Below are the code and all the weights of a small trained network. Each question names an input and a target symbol and asks about switching units off, where a switched-off unit gives its printed mean instead of its output.

import numpy as np


def w(rows, s, z=0):
    codes = np.array(rows[::2]) - 128.0
    scale = np.full(codes.shape[1], s)
    scale[-1] = z or s
    return codes * scale


def norm(h):
    return h / np.sqrt((h * h).mean(-1, keepdims=True) + 1e-5)


def f(y):
    return y / 2 * (1 + np.tanh(0.7978845608 * (y + 0.044715 * y**3)))


def softmax(a):
    e = np.exp(a - a.max(-1, keepdims=True))
    return e / e.sum(-1, keepdims=True)


def log_softmax(a):
    a = a - a.max(-1, keepdims=True)
    return a - np.log(np.exp(a).sum(-1, keepdims=True))


def net(x, mask):
    ids = ['αβγεζθλμξπτφψω'.index(c) for c in x.split()]
    T = len(ids)
    res = E[ids] + P[:T]
    q, k, v = (norm(res) @ M[0].T for M in (Q, K, V))
    z = softmax(np.where(np.tri(T) > 0, q @ k.T / 3**0.5, -1e9)) @ v
    res = res + np.where(mask[0], z, O[0][:, -1]) @ O[0][:, :-1]
    y = f(norm(res) @ A[0][:, :-1].T + A[0][:, -1])
    res = res + np.where(mask[1:9], y, B[0][:, -1]) @ B[0][:, :-1]
    return log_softmax(norm(res)[-1] @ U[:, :-1].T + U[:, -1])


Q, K, V, O, A, B = {}, {}, {}, {}, {}, {}
E = w([
[70,118,99,81,155,94],'α',
[126,154,194,67,130,172],'β',
[139,89,109,151,68,104],'γ',
[125,164,111,90,160,56],'ε',
[166,129,144,159,139,205],'ζ',
[137,170,30,98,145,117],'θ',
[110,183,146,86,169,141],'λ',
[156,137,58,131,191,186],'μ',
[91,126,183,72,93,121],'ξ',
[89,109,149,83,183,195],'π',
[121,161,123,89,135,153],'τ',
[163,103,196,160,83,162],'φ',
[153,108,92,250,112,123],'ψ',
[133,197,172,222,100,113],'ω',
],0.011)
P = w([
[65,145,98,193,142,130],'0',
[143,128,132,161,166,111],'1',
[162,223,163,80,30,127],'2',
[140,118,129,150,165,113],'3',
[143,128,138,124,156,103],'4',
[166,224,158,84,21,125],'5',
[138,116,128,146,162,112],'6',
[145,126,136,91,152,111],'7',
[166,227,173,66,1,139],'8',
[136,113,125,145,160,111],'9',
[149,125,139,66,150,109],'10',
],0.0074)
Q[0] = w([
[137,126,202,56,207,121],'H1',
[123,253,98,104,4,165],'H1',
[134,147,82,112,247,146],'H1',
],0.0073)
K[0] = w([
[134,119,146,97,152,134],'H1',
[9,154,109,195,134,153],'H1',
[157,142,101,115,163,133],'H1',
],0.016)
V[0] = w([
[204,111,127,73,254,119],'H1',
[125,160,121,181,116,122],'H1',
[81,99,120,66,114,136],'H1',
],0.0052)
O[0] = w([
[35,156,91,210,58,123,3],'H1',
[236,61,136,108,64,78,249],'H1',
[173,199,217,255,83,67,142],'H1',
],0.0057,0.00058)
A[0] = w([
[162,77,197,96,50,111,232],'N1',
[57,168,92,181,133,68,251],'N2',
[111,63,111,170,169,253,89],'N3',
[130,110,255,124,128,213,117],'N4',
[90,170,234,142,157,116,52],'N5',
[201,208,151,121,16,74,192],'N6',
[190,95,14,152,97,37,132],'N7',
[166,234,135,106,55,171,213],'N8',
],0.006,0.0023)
B[0] = w([
[161,113,48,37,218,128,214],'N1',
[178,76,151,92,118,151,202],'N2',
[107,107,159,55,38,2,135],'N3',
[153,178,70,202,90,67,200],'N4',
[114,150,97,167,159,155,188],'N5',
[118,159,145,16,96,162,254],'N6',
[113,143,180,165,118,183,172],'N7',
[95,61,155,68,18,126,229],'N8',
],0.0067,0.0052)
U = w([
[64,8,149,121,187,128,149],'α',
[91,231,128,190,65,125,115],'β',
[212,32,123,84,195,194,67],'γ',
[148,126,238,129,193,78,217],'ε',
[149,93,134,169,37,14,69],'ζ',
[142,144,52,147,137,228,147],'θ',
[57,153,207,131,159,232,94],'λ',
[108,46,17,139,119,86,127],'μ',
[116,213,57,117,204,86,150],'ξ',
[13,114,149,158,95,56,117],'π',
[52,45,177,123,60,187,106],'τ',
[248,98,45,135,115,47,3],'φ',
[183,49,156,199,107,125,234],'ψ',
[221,183,233,137,112,164,128],'ω',
],0.012,0.005)

Each question gives the input, a string of symbols that net reads in full, and the target symbol t.
The units are the heads (3 rows each of Q, K, V and O) and the neurons (one row each of A and B). Each row of codes is followed by its name. A weight is (code - 128) times the scale printed after its matrix; where a second scale follows, it is the last column's (O, A, B and U).
mask holds one flag per unit, heads first, then neurons. A switched-off unit (its flag False) gives its mean, the last column of its rows in O or B, instead of its output. The means were averaged over made-up inputs and are rounded, as every weight is.
A unit's drop is (log p(t) with every unit on - log p(t) with that unit switched off) / (log p(t) with every unit on - log p(t) with every unit switched off).
The circuit of an input: a set's keep is (log p(t) with only the set's units on - log p(t) with every unit switched off) / (log p(t) with every unit on - log p(t) with every unit switched off). Starting from all 9 units, units are removed one at a time, each time the one whose removal leaves the highest keep (on an exact tie, the one counted first), for as long as the keep stays at least 0.8.
circuit, biggest first: the units of the circuit, biggest drop first
top k neurons: the k neurons with the biggest drops, biggest first
drop of u: that unit's drop, to one decimal
input ε ε μ, target τ: circuit, biggest first : [N8; N1]
input ξ β ω ξ ξ μ, target ω: top neuron : [N1]
input ξ α π ξ α ε ε γ τ β ψ, target ψ: top 2 neurons : [N6; N1]
input ξ β μ ω φ ω ψ ε π γ τ, target τ: circuit, biggest first : [H1; N8; N1]
input θ β ε ε β φ ω β θ ω ψ, target ψ: top 2 neurons : [N6; N7]
input ξ φ φ ξ ψ θ φ τ ψ ξ π, target π: top 3 neurons : [N3; N1; N6]
input ε γ ω ψ μ μ, target τ: top 3 neurons : [N8; N1; N4]
input γ ω γ π γ φ ζ, target ζ: top 2 neurons : [N3; N1]
input ω β μ, target γ: top 2 neurons : [N4; N6]
input ψ ω ψ ξ π τ ε θ, target θ: top 4 neurons : [N7; N1; N3; N6]
input α ξ φ ξ β φ π τ, target τ: top 2 neurons : [N8; N1]
input ζ ε ε μ, target μ: top 3 neurons : [N3; N6; N8]
input ω ω ε π γ ψ, target γ: top 2 neurons : [N1; N4]
input ω ε ζ, target γ: top neuron : [N1]
input ε ξ θ ε θ τ ε ξ ε μ, target μ: drop of N4 : 0.2
input ω ξ ε λ ξ β π ψ μ, target γ: drop of N1 : 0.0
input γ π β ξ α ξ ξ ε θ λ, target λ: drop of N1 : 0.5
input ξ ξ π μ λ ψ, target ω: drop of N8 : -0.1
